(in the rows, 128 means zero)
Rows lie near named flat spaces through zero. A row that begins with a name and a colon came from that space; any other row is followed by the name of its block's space that it lies nearest.
veg_lim: [111  65 120 144 121 140 150 107  64 166 161 169 120 147 155  91 101  74
 148 119 162 141 123 141 133 115]
bivu_kifi: [152 132 176  84 125 138 125 122 156  91 152  45 205  87  81 150 126 146
 129 109 165 118 152 132 156  91]
veg_lim: [149  83 172  92 149 148 124 148 111  85 102  84 158  65  87 154 120 194
 115 122 135 143 168 150 104 125]
bivu_kifi: [140 170 113 141 106 114 135 115 170 131 144 143 139 168 132 113 153  89
 132 127 151 110 103 108 153 134]
zona_vefo: [ 96  97 182  88 150 137 118 121  64 150 200  38 159  57 120 151  77 152
 162 110  83 123 165 147 164  39]
zona_vefo: [140 164 150 134 130  96 149 137 112 132 178 117 125 122 112 135 152 162
 154 130  44  94 124 116 154 103]
zona_vefo: [113 133 137 109 148 128 102 141 125 128 124 110 119  95 139 139 115 152
 134 132 105 132 147 127 128 107]
bivu_kifi: [151 104 123 141 125 109 165 135  79 131 170 192 130 151 134  84 141 114
 165 125 131 115 129 113 135 118]
veg_lim: [114 139 149  97 149 141  71 142 176 122  84 112 107  81 148 144 131 148
 110 139 135 147 142 136 130 127]
zona_vefo: [132 120 164 125 105 126 145  94 126 159 203 120 158 135 131 101 139  69
 154 112 159 111 110 132 193  87]
bivu_kifi: [120 123  97 134 142 126 134 146  95 113 104 123 121 130 120 145 102 165
 124 131  97 134 144 124  83 139]
ris_suv: [165 146 239 109 122 114 143 122 153 127 185  74 143  68  80 150 194 176
 136 125  58  94 119 150 199 100]
bivu_kifi: [ 90  67 149 114 156 150 101 134  75 157 117 132  87  77 160 129  93 142
 131 133 110 159 151 157 116 110]
ris_suv: [132 127 149 140 119 115 138 118 121 158 169 170 107 137 149  97 156  98
 151 131 117 116 109 127 167 116]
veg_lim: [161 136  85 135 124 136 155 147 143  56  56  94 169 150  64 169 120 186
  85 125 145 134 142 123  50 188]
ris_suv: [124 102 132 151 125 121 146 122  90 162 153 183  93 142 152  98 139 105
 146 132 109 127 113 134 140 129]
ris_suv: [138 142  83 127 122 130 135 133 140  94 106 115 166 157 110 134 108 125
 119 121 171 129 138 109  97 140]
bivu_kifi: [134 148 113 145 118 119 136 125 144 131 124 149 118 155 131 122 144 116
 125 132 126 121 111 120 128 146]
bivu_kifi: [172 137 157 135 111 122 158 127 155 100 124 123 148 133  83 137 174 152
 113 127 125 113 115 134 133 157]
bivu_kifi: [109 139 174 104 126 156  83 110 195 135  96  58 126  83 122 168 133 130
  88 129 142 144 121 159 151 131]
zona_vefo: [132 128 135 143 118 120 145 119 119 145 152 148 119 143 132 115 143 112
 137 128 116 118 112 129 145 128]
zona_vefo: [119 119 108 142 140 129 125 143 111 129  91 154  90 130 138 134 124 152
 116 140  99 141 130 132  92 156]
veg_lim: [161  57 252  57 160 150  94 149 130 102 132 110 146   5 113 123 159 182
 138 126 156 146 175 164 166  89]
veg_lim: [117  26 128 132 129 157 153 113  45 148 140 160 132 127 140  97  87  93
 138 115 186 158 142 155 109 122]
ris_suv: [145 152 145 114 125 117 136 129 138 111 158  92 164 119 103 137 136 143
 140 120 118 108 135 118 148 104]
zona_vefo: [117 135 149  99 148 126 111 140 113 119 146  72 146  84 117 152 105 168
 141 123  92 123 157 127 134  86]
ris_suv: [ 94 111  63 128 149 129 128 143  59 125 125 120 135 141 143 131  55 137
 146 122 119 139 160 111  78 105]
ris_suv: [126 117  80 152 119 122 148 124 102 138 133 185 121 178 151  94 117  87
 142 127 159 130 119 112 112 139]
veg_lim: [142 160 123 132 123 116 137 133 147 112 128 116 139 138 109 139 143 145
 125 129 108 113 123 117 127 136]
veg_lim: [ 97 205 104 137 132 105 110 129 147 147 144  85 109 138 138 159 118 142
 133 135  45 105 116 109 140 108]
ris_suv: [144 127 161 137 114 133 126 117 170 136 113 152 107 127 128 121 174 115
 108 135 142 131 102 144 149 159]
zona_vefo: [147 148 174 136  97 105 160  93 133 165 233 136 153 148 128  92 169  68
 169 115 128  88  95 121 218  82]
[143 131 170  95 144 134  99 146 163 100 102 102 135  75 114 146 147 172
 117 133 127 134 148 136 132 125]	veg_lim
[ 98 115 148 115 142 133 104 124 108 159 149 118 108  98 156 126 110 121
 142 129 108 135 136 138 150  94]	veg_lim
[115 160  77 153 118 120 139 124 130 131 117 123 124 172 127 140 112 119
 119 129 111 122 114 114 105 146]	veg_lim
[131 110 107 160 130 117 151 139  90 140 117 195  83 153 143 109 141 134
 132 140  95 131 116 128 103 159]	bivu_kifi
[148 188  74 168 105 103 155 129 163 115 112 162 122 199 118 125 158 117
 117 136 115 106  95  99 111 173]	bivu_kifi
[108  54 132 177 118 135 190 104  16 181 167 154  90 148 125 120 108 119
 136 123  68 132 108 164 114 138]	zona_vefo
[152 121 144 137 119 121 150 127 127 125 141 154 129 136 118 114 156 126
 133 128 129 119 118 129 138 138]	bivu_kifi
[ 73  95 150 119 160 144  82 135  93 174 111 126  58  72 175 142  99 147
 125 142  71 156 140 157 125 111]	ris_suv
[153 159 139 133 113 110 152 122 143 119 163 117 155 144 104 126 153 127
 140 122 117 101 117 115 153 119]	zona_vefo
[166  65 188  97 136 148 127 137 129  99 114 148 149  80 111 109 154 144
 125 124 190 146 151 150 134 132]	veg_lim
[135  79 199 132 137 149 140 132 108 128  92  96  90  67  88 173 153 205
  88 137  55 144 127 184 110 166]	ris_suv
[ 85 174  99  90 146 138  48 133 190 130  99  94 131 110 175 137  89 101
 124 132 173 144 146 108 136  96]	ris_suv
[149 182 126  88 150 115 119 164 149  54 111  25 192  89  64 190 110 227
 122 122  83 108 174 106  97 107]	zona_vefo
[129 177 123 141 121 102 146 126 127 135 168 106 133 146 115 139 138 138
 144 127  67  97 115 111 148 110]	veg_lim
[103  79 135 141 143 151 118 132  96 148  79 143  71 104 142 144 115 153
 100 140  98 160 129 163  92 162]	ris_suv
[125 158 179 100 136 112 111 128 138 140 185  85 142  86 128 135 140 141
 157 124  85 104 136 123 185  69]	ris_suv
[147 156  94 126 114 124 134 127 163  98 119 124 170 163 114 123 127 108
 124 121 182 121 127 104 119 137]	ris_suv

Rows lie near named flat spaces through zero. A row that begins with a name and a colon came from that space; any other row is followed by the name of its block's space that it lies nearest.
vopo-pila: [149 162 138 153 113 139  75 133 152  94 117 182  95 126 125 139  87 111
 148 117 131 107 153 143 113 153]
puveg-sidem: [131  80  93 179 134 126 187  86 118 143  88  86 118 122 193  99 151 145
  97 163 119 171 132  99 150  56]
zof-setik: [ 81 103 113 142 117 165 104 118  83  94 137 124 127 143 120 124 119  74
  84 130 141 139 124 133 120 120]
puveg-sidem: [156 186 157 104 140 108 123 141 179 128 140 157 125  93  86 144 133 131
 176  97 149 121 147 153  99 168]
sug-zol: [109  90 101 147 116 157 149 118 121 164 100 114 191 123 104 135 166 121
 142  85 145 163 140 122 125 119]
vopo-pila: [205 201 105 156 101  60 101 159 189 184  87 140 161 100 174 109 101 197
 195 103  85 162 116 142 114 142]
zof-setik: [192 147 209 110 140  92  92 152 142 137 157 133 110 154 143 142 119 231
 190 133  91  31 149  99 132 153]
vopo-pila: [183  82  90 100 141  94 201 148 152 170 189 130 149 130 131 167 130 125
  74 126  84 147 104 112 148 150]
zof-setik: [125 169 106 160 150  66 152 129 137 130 102  80 119  82 187  81 109 163
 156 187 111 179 136 139 109  91]
sug-zol: [166 134  89 177 108 109 128 124 153 148  81 138 123 124 187 112 101 152
 134 139  98 157 126 123 142 106]
sug-zol: [140  90 166  77 156 119 161 147 131 146 145 132 108 166 126 156 128 189
 151 172 102  45 131  95 181 142]
puveg-sidem: [ 83 135 143  86 114 190 110 105 123  96 112 168  90 149  79 133 146  61
  95 109 183 107 102 145 151 135]
vopo-pila: [106 106 123 114 102 193 117 105 131 120  81 177  99 165 109 139 136  91
 106 114 157 101 109 125 176 124]
sug-zol: [175 123 165 194 102 101  64 118  81 140 128  71 145 156 212  86 131 223
 139 120  80 106 129  86 107  83]
puveg-sidem: [ 91 148 129 135 123 141 121 110 113 126 113  98 155 103 107 102 164 106
 134  98 167 170 126 145  96 110]
puveg-sidem: [135  85 129 168 117 141 102 115  76 103 171 104 129 152 157 125 120 115
  69 124 106 127 131 105 109 109]
sug-zol: [ 96 110 119  66 157 139 177 155 154 133 127 166 116 133  78 169 114 110
 150 165 137  94 135 138 172 167]
puveg-sidem: [142 132 139 135 161 106 173 109 143 113 153 108 105  93 132 125 145 124
 118 144 140 146 152 127 106 112]
puveg-sidem: [ 72 135 123 118 155 118 166 114 106 123 127  72 143  93 117  99 161 112
 127 149 158 173 128 141 107  99]
vopo-pila: [136 141 125 147 122 144 120 116 154 111  90 166  92 125 136 130 110 119
 142 136 139 119 145 133 140 125]
vopo-pila: [134 103 202 101 155 164 141 109 139 109 131 154  85 150  92 159 157 157
 163 132 156  37 171 102 152 136]
puveg-sidem: [131  44  65 184 133 145 172 137 119 145 150 127 193 117 116 172 118  95
 111 109 106 174 177 114 110 139]
puveg-sidem: [ 67 189 156 104  89 155  45 121  88 124  90 105 150 140 105  77 159 119
 144  86 172 134  78 155 112 117]
zof-setik: [133 180 158 159 141  82 107 119 124 117 104  82 107 102 182  76 124 190
 173 165 121 132 143 128 102  90]
zof-setik: [107  76  89 134 159 107 187 152 117 148 144  99 164 117 133 146 113 138
 136 172  99 148 153 118 135 130]
sug-zol: [ 57 106  92 158 140 149 118 156 102 111 118 125 180 107  90 145  95  92
 173 140 138 153 184 149  98 152]
puveg-sidem: [ 68 114 124  80 131 142 128 140  93 120 120 120 110 163 127 118 116 118
 108 179 127 101  88 129 173 123]
zof-setik: [116 154 129 130 134 113 126 124 125 118 124 110 120 110 138 106 128 126
 130 141 136 147 123 139 114 115]
sug-zol: [145 146 168  80 145 125 148 104 132 101 190 125  82 121 104 129 164  92
  66 114 156 120 100 132 116 129]
zof-setik: [152 119 138  64 167  99 207 121 152 125 186 126  76 122 123 143 146 113
  69 165 126 118  98 122 154 130]
zof-setik: [130  72 128  75 139 150 156 151 123 132 191 158 137 160  77 187 126  96
  89 119 118  88 120 117 153 175]
vopo-pila: [ 38 150 122  98 163 143 105 182 120  75 158 159 149  96  34 167  72  59
 185 153 158 119 185 180  88 204]
vopo-pila: [ 95 102 107 142 128 147 159  93 106 123  96 101 111 131 154 100 151 110
  90 153 145 157 112 120 149  77]
vopo-pila: [ 56 152 154 130 145 148 117 117 114 109  70 108 123 111 110 100 142 142
 198 156 172 117 161 141 123 107]
zof-setik: [ 64  68 110 168 136 152 112 130  52  90 147  90 142 147 144 123 100 104
 100 171 114 129 154 115 117 109]
sug-zol: [ 90 138  75  84 141 143 179 143 174 129 105 179 120 102  75 156 111  55
 127 143 158 161 121 167 153 162]
vopo-pila: [102  99 100 116 128 159 142 129 122 106 142 157 115 138 102 153 111  64
  84 136 137 133 124 137 142 144]
sug-zol: [ 70 153  88 145 103 141  88 144 107 135  92 116 187 111 107 107 120  95
 153 102 146 184 120 161 101 134]
zof-setik: [146 134 120 126 145  96 164 130 148 141 126 116 119 111 150 122 127 150
 135 154 115 140 128 125 134 118]
sug-zol: [211 116 122 182 107 133 157  67 158 143 121 128 110 114 169 116 176 124
  71  72 135 172 122 105 117  81]
[119 136 161 150 103 168  97  81 119 121  56 128  92 152 156  91 161 155
 140 120 158 102 120 112 154  77]	vopo-pila
[153 136 155 121 117 148 108 107 138 104 128 161  73 150 136 131 127 119
 100 123 136  91 115 121 146 125]	puveg-sidem
[206 122 115 158 107 125 137 120 186 160  76 181 102 144 171 143 112 172
 148 121  99 107 135 107 170 124]	puveg-sidem
[147 100 159 123 110 160  88 138 118 130 142 160 137 170 106 161 125 145
 139  95 118  66 139 108 140 157]	zof-setik
[208 104 121 171 131 144 190  62 177 118 143 153  84  99 139 144 172  85
  57  81 152 168 147 112 114  97]	sug-zol
[133 233 167 103 131  61  43 180 127  99 168 122 117 109 133 103  71 157
 175 148 105 108 116 165  79 171]	zof-setik
[178 135 194 132 115 162  92  98 149 110 124 172  82 153 117 144 150 148
 138  85 149  59 147 108 134 132]	sug-zol
[195  84 133 199  69 176  54 125 136 147  72 193 133 193 167 156  96 180
 158  83  88  63 155  87 163 134]	zof-setik
[120  71 150 126 119 182 138  79  91 105 137 124  86 171 137 126 166 102
  51 124 148  99 108  96 159  89]	vopo-pila
[105  70 124 127 121 158 141 142 114 184  86 118 198 157 107 149 155 180
 188 110 122 101 148 102 161 131]	sug-zol
[146  89  84 123 132 130 205 115 159 174 106 130 147 119 130 142 157 123
 109 121 127 166 116 117 160 113]	sug-zol
[136 114 176 193 119 122  37 137  67  85 135 106 102 172 198 108  73 200
 155 173  78  54 167  93 116 109]	zof-setik
[157 106 155 112 123 133 104 165 136 155 148 156 165 158  97 173 118 174
 178  99 102  65 151 111 137 178]	zof-setik
[123 102 142  75 172 129 192 131 145 110 177 145  91 124  89 166 132 101
 105 161 139  97 140 126 147 151]	sug-zol
[ 62 147 128  99 146 162 171  90 134 111  99 117 116  90  75 111 183  65
 121 119 207 170 125 156 120 106]	puveg-sidem
[128 127 126 172 131 139 116 113 121  93 145 129 124 105 123 130 121  93
 116 114 142 151 165 135  86 125]	sug-zol
[197 110 154 177 128 103 106 115 110 103 185 113  98 141 186 126 110 157
  85 132  85 107 144  96 103 112]	puveg-sidem
[131 149 149 132 115 147  82 128 123 108 159 143 146 120  85 140 136  93
 126  69 152 130 140 144  83 156]	puveg-sidem

Rows lie near named flat spaces through zero. A row that begins with a name and a colon came from that space; any other row is followed by the name of its block's space that it lies nearest.
kekteduf: [137 154 154 164  70 149 157 165  84 115 138 128  85 151 115 144 153 130
 175 105 151  83 104 104 119 108]
termagoz: [112  89 136 150 116 130 123 146 125 157 170 112 103 116  98 120 139  97
 144 177 116  90 160 120 140 153]
termagoz: [108  92 201 183 108  96 117 131  84 187 192 111 109 112 137 126 178  71
 146 201 128 134 132 136 123 145]
kekteduf: [165  92  95 132 161 173 148 135 171 103 112 102 116 108  88  90 129 146
  81 106 122  98 176 137 173 120]
pezlal: [115  88 117 155 103 119 163 167  71 151 159 178 151 142  95  83 139  77
 172 127 103 113 132 156 120  92]
pezlal: [ 81 139  26 114 164 153 126 178 183 125 169 135 118 110  51 175 118 143
 136 143 106  48 205 104 149 155]
relmaru: [168 184 133 102  70 125 123  65 150  88  73 101 100 129 140 191 111 177
 114 125 147 129  88 120 107 146]
relmaru: [142 130 104 135 126 127 163 155 150  97 123 107 112 122  77 143 132 144
 108 120  88  88 144 125 106 126]
relmaru: [ 95 148 212 121 155  78  77 129  99 162 110 129 146 143 238 118 144 125
 125 141 159 202  65 139  83 147]
vagediviv: [173  75 202 173 113 180 133 151 112 130 121  76  68 128 143  56 159 123
 119 120 170  98 132 118 173 127]
relmaru: [ 99 158 105 142 107 123 138 151 105 136 163 156 126 134 105 170 141 119
 169 131 130 102 131 118 118 119]
lorgeb: [143 116 143 101 156 145 145 197 140  81  61 111 120 166 153  54  95 163
 114  57 110 116  94 109  93 121]
vagediviv: [103 131  83 103 148 131  86 102 142 156 126 166 155 115 148 135 122 130
 129 148 165 141 148 159 159 143]
pezlal: [147 115 113 107 150 136 103  98 149 130  81 138 146 115 160 100 127 148
  90 124 161 152 130 176 150 132]
lorgeb: [156 106 161 135  61  81 134  93 101 138  95 129 124 122 133 124 142 113
 121 174 114 135  91 186  81 140]
kekteduf: [156 110 104 134 153 167 141 141 179 101 119  84  96 106  87 121 134 155
  84 121 123  84 173 120 160 138]
vagediviv: [149 156 168 133  99 120 160 110 112  97 134 102 118 149 124 152 108 127
 142 100  96 149  91  74 102 108]
vagediviv: [143 132 133 109 104 103 131 123 144 107  88 108 116 131 126 137 114 147
 111 140 101 118 105 138  82 151]
vagediviv: [ 93 149 117 124 113 119 128 113  89 149 176 173 159 147 128 151 107  93
 187 124 123 155 118  99 134 107]
pezlal: [126 122 179 139 177 152 121 174 101 129 111 134 137 153 196  59 142 133
 128  68 170 163 100 120 142  98]
kekteduf: [116 137 145 110 153 115 112 144 141 122 109 116 130 137 159 121 117 143
 117 120 123 142 110 117 103 144]
pezlal: [131 127 186 126  57  99  85  64 113 161 130 102  96 122 163 161 125 112
 148 203 151 140  97 124 117 179]
termagoz: [156 134 104 145  79 134 178  96  98 112 149 153 141 132  75 146 123 106
 153 111 104 128 129 127 138  81]
pezlal: [125 146 103 108  96 109 137 108 136 115 129 130 130 133  99 168  99 129
 143 141  94 118 121 112 101 139]
lorgeb: [ 65 124 122 129 166 126 105 209 117 157 155 150 129 143 144 109 136 118
 162 131 136 102 138 116 116 144]
relmaru: [114 151 155 115 113 115 112 151 122 121 104 119 110 149 162 135 120 145
 144 124 137 121  91 112  90 149]
relmaru: [ 99 108 144 139 133 151 120 172  97 151 159 144 122 150 141  88 124 102
 176 117 146 115 132 100 150 123]
vagediviv: [117 150  76 113  78  83 135  91 112 138 125 180 161 121 100 180 124 117
 147 162 108 130 118 178  92 126]
termagoz: [134 106 106 111  99 133 109  79 137 144 131 134 129 117 115 130 105 115
 137 164 133 125 145 137 155 148]
termagoz: [133 148 104 109 168 137 131 131 131 110  93 160 166 137 156 108 123 151
 110  73 147 163 115 150 134  95]
relmaru: [169 138 118 122 103 144 155 112 153  85 100  96 103 127  96 143 113 155
 108 110 110 104 127 112 125 126]
kekteduf: [156 138 146 102 120 153 119 127 121 101  58 135 126 156 183  83 107 162
 126  72 171 145  83 133 130 115]
relmaru: [141 106 109  85 117 148 124  92 122 119 104 155 159 154 141  78  61 117
 152  96 123 161 113 112 152 113]
lorgeb: [ 92 139 118 118 161 125 111 168 138 134 136 133 131 135 140 131 125 135
 136 124 128 119 133 114 116 142]
kekteduf: [124 120 131 130 138  92 152 155 125 119 122 128 143 131 114 121 132 122
 114 128  79 131 117 143  78 123]
pezlal: [129 161 141 176 123 125 149 127  95 138 164 143 129 115 123 169 186 120
 132 122 154 136 129 144 137  92]
relmaru: [138 113 103 136 128 147 152 134 132 119 143 129 128 125  88 119 123 120
 130 117 111 109 153 121 148 112]
kekteduf: [134  89 157 144 153 176 110 124 143 145 165  87  98 118 130  94 126 113
 126 137 150 120 166  83 196 141]
termagoz: [148 122 111  97  90 106 111  51 131 135  96 148 153 120 138 136 102 124
 121 156 129 161 112 166 127 137]
vagediviv: [161 121 143 115 166 119 149 140 155  88  75  99 137 130 140  94 122 158
  70  89  97 150 110 140  97 117]
kekteduf: [ 97 198 112 126 106  86 143 178 113 107 112 150 125 146 126 195 147 157
 149 116 115 101  89 135  46 129]
termagoz: [148 141 147 123  69 113 129  72 132 120 133  97 103 125 111 175 108 125
 137 162 109 127 114 101 115 150]
lorgeb: [137 120 135 125 123 122 151 142  86 120 103 169 163 155 149  78 120 116
 144  82 124 160  92 151 111  84]
kekteduf: [137  74 148 126 125  66 141  85 123 149 141 122 166 111 110 107 116  80
 101 181  51 176 127 160  92 133]
termagoz: [130 135  90 115 161 167 131 133 141 114 124 147 144 133 125 112 114 142
 127  83 148 130 147 118 169 105]
lorgeb: [135 110 117 119  92 152 108 116  98 146  98 171 133 140 156  85 123 124
 158 122 185 123 114 166 158 121]
vagediviv: [ 92 119 100 146 115 142 102 143 121 171 174 148 110 112 108 149 152 108
 162 176 162  82 169 138 162 152]
vagediviv: [138  65 118 135 143 141 116 146 113 157  98 162 147 118 147  43 152 114
 111 134 162 126 143 208 155 119]
lorgeb: [128 102 119 101 164 151 124 174 138 112  83 137 139 151 153  54 101 145
 121  82 132 125 120 131 129 123]
pezlal: [149 181  86  73 144 124 111  70 179  88  63 130 152 123 152 170  95 186
  84  99 139 163 109 139 120 134]
kekteduf: [159  86 232 151  72  98 142 110  92 133 131  75  96 143 143  94 121  91
 137 159  89 147  83 101  91 140]
relmaru: [157 147 143 146 110 140 145 114 136 107 126  97  99 119 113 157 145 145
 113 123 134 115 127 115 133 124]
lorgeb: [ 64 161  97 104 207 130 100 190 160 131 149 134 141 136 145 147 116 149
 132 109 127 122 147  89 120 147]
pezlal: [ 83 178 147 122 154 146  88 165  96 146 127 167 136 158 208 128 138 144
 171  86 206 150  94 110 139 118]
lorgeb: [120 136 162 135 107 103 132 168 125 120 117  99  96 138 130 140 137 137
 132 144 107  98 104 117  73 154]
termagoz: [149 134  76 108  98 147 150 100 137 102 115 146 136 132  88 139  96 136
 138 108 115 113 137 125 143 112]
termagoz: [123 139 108 153  92 165 143 140  85 138 158 169 121 140 111 131 144 113
 182 107 170 100 136 125 167  94]
lorgeb: [115 118 133 108 133  96 118 151 121 132  91 145 146 140 156 100 121 131
 123 131 116 139 100 161  82 139]
pezlal: [129 155 141 125 135 128 134 132 123 112 121 127 132 141 145 138 124 140
 130  99 130 146 107 109 117 114]
vagediviv: [163 151 103 158 183  91 224 172 150  62 116 111 159 111  59 151 169 152
  49  70  33 135 135 157  61  66]
[149 109 140  93 135 125  96  36 190 126 135  64 118 103 123 152  77 128
  90 177  98 160 150  82 156 178]	termagoz
[145  96 132 146 172 122 163 130 130 122 146 121 158 117 105  94 136 107
  94 110  84 159 147 136 135  93]	relmaru
[151  34 188 163  67 109 144 176  84 154 107 111  90 134 118  36 152  87
 138 177 106  80 113 180  92 148]	lorgeb
[177  80 160 185  57 136 178 104 112 128 173  78  78 106  47 135 153  89
 130 175  88  81 157 117 143 125]	kekteduf
[145 118  85 123 166 144 126 117 153 124 100 147 152 105 126 110 145 147
  84 114 151 135 155 183 158 113]	pezlal
[124 140 146 105 133  90 131 147 117 112  80 141 152 151 165 109 114 141
 120 104 106 158  77 146  65 124]	kekteduf
[113 114 134  95 144 116 100 182 157 119  71 108 108 141 158  93 111 159
 112 133 123  97 111 138  82 176]	lorgeb
[138 140  94  90 149 135 118 107 154 108  85 142 153 131 145 120 100 156
 106  99 136 150 122 142 133 124]	termagoz
[134  94 140 136 116 130 116 134 148 139 128  92  93 111 112 119 137 126
 113 173 123  91 149 134 131 166]	lorgeb
[131 142 163 135 132 116 127 115 112 130 130 125 136 134 157 132 135 124
 127 119 134 163 104 121 120 116]	relmaru
[143 156 142  85 136 114 115  92 158  95  82 103 135 140 162 141  84 160
 104 107 113 167  92 101 101 142]	vagediviv
[ 82 132 122 107 122 137  76 137 140 159 151 125 104 132 145 147 106 125
 167 168 154 100 141  93 143 181]	vagediviv
[100 143 126 169 144 113 148 135  87 157 198 164 158 120 111 157 168  89
 152 131 124 152 143 132 138  88]	relmaru
[141 118  82 104 143 189 100  91 150 131 112 149 135 121 139 102 105 143
 128 107 189 129 159 133 212 123]	lorgeb
[136  76 177 159 144 158 137 150 116 142 167  93 105 131 122  72 132  95
 135 127 122 123 149  88 166 122]	kekteduf
[125 106 183 125 154 147 112 152 113 133 120 113 123 153 182  65 113 122
 139  98 147 154 105  95 140 125]	kekteduf
[134 150 150 135 125 115 134  99 110 127 136 134 144 130 146 147 134 122
 129 118 131 169 107 123 124 107]	relmaru
[140 113  67  99  77 124 143 122 147 109  99 139 121 129  72 134  93 136
 137 147  93  75 138 147 107 148]	termagoz
[175 105 126 140  98 108 146  63 148 123 120 101 123  91  88 149 143 122
  81 172  99 132 145 168 129 134]	pezlal
[130 143 124  94 126  97 124 104 132 115  93 140 157 139 150 132  99 138
 119 119 107 165  95 138  91 129]	relmaru
[120 175 125 117  98  91 125 125 138 113 108 119 114 127 126 193 133 154
 125 148 115 113 102 132  71 153]	kekteduf
[138 100 142 126 144 141 102 109 141 144 118 116 125 115 152  98 132 127
 107 144 154 140 140 144 159 143]	relmaru
[ 78 181 109  94 223  88 124 173 176 102 132 115 163 134 141 171 109 159
  95  98  72 160 124  88  69 138]	lorgeb
[135 139 140 121 177 144 150 168 127  94 105 127 145 153 151  88 116 147
 116  52 120 153 107 103 120  91]	pezlal
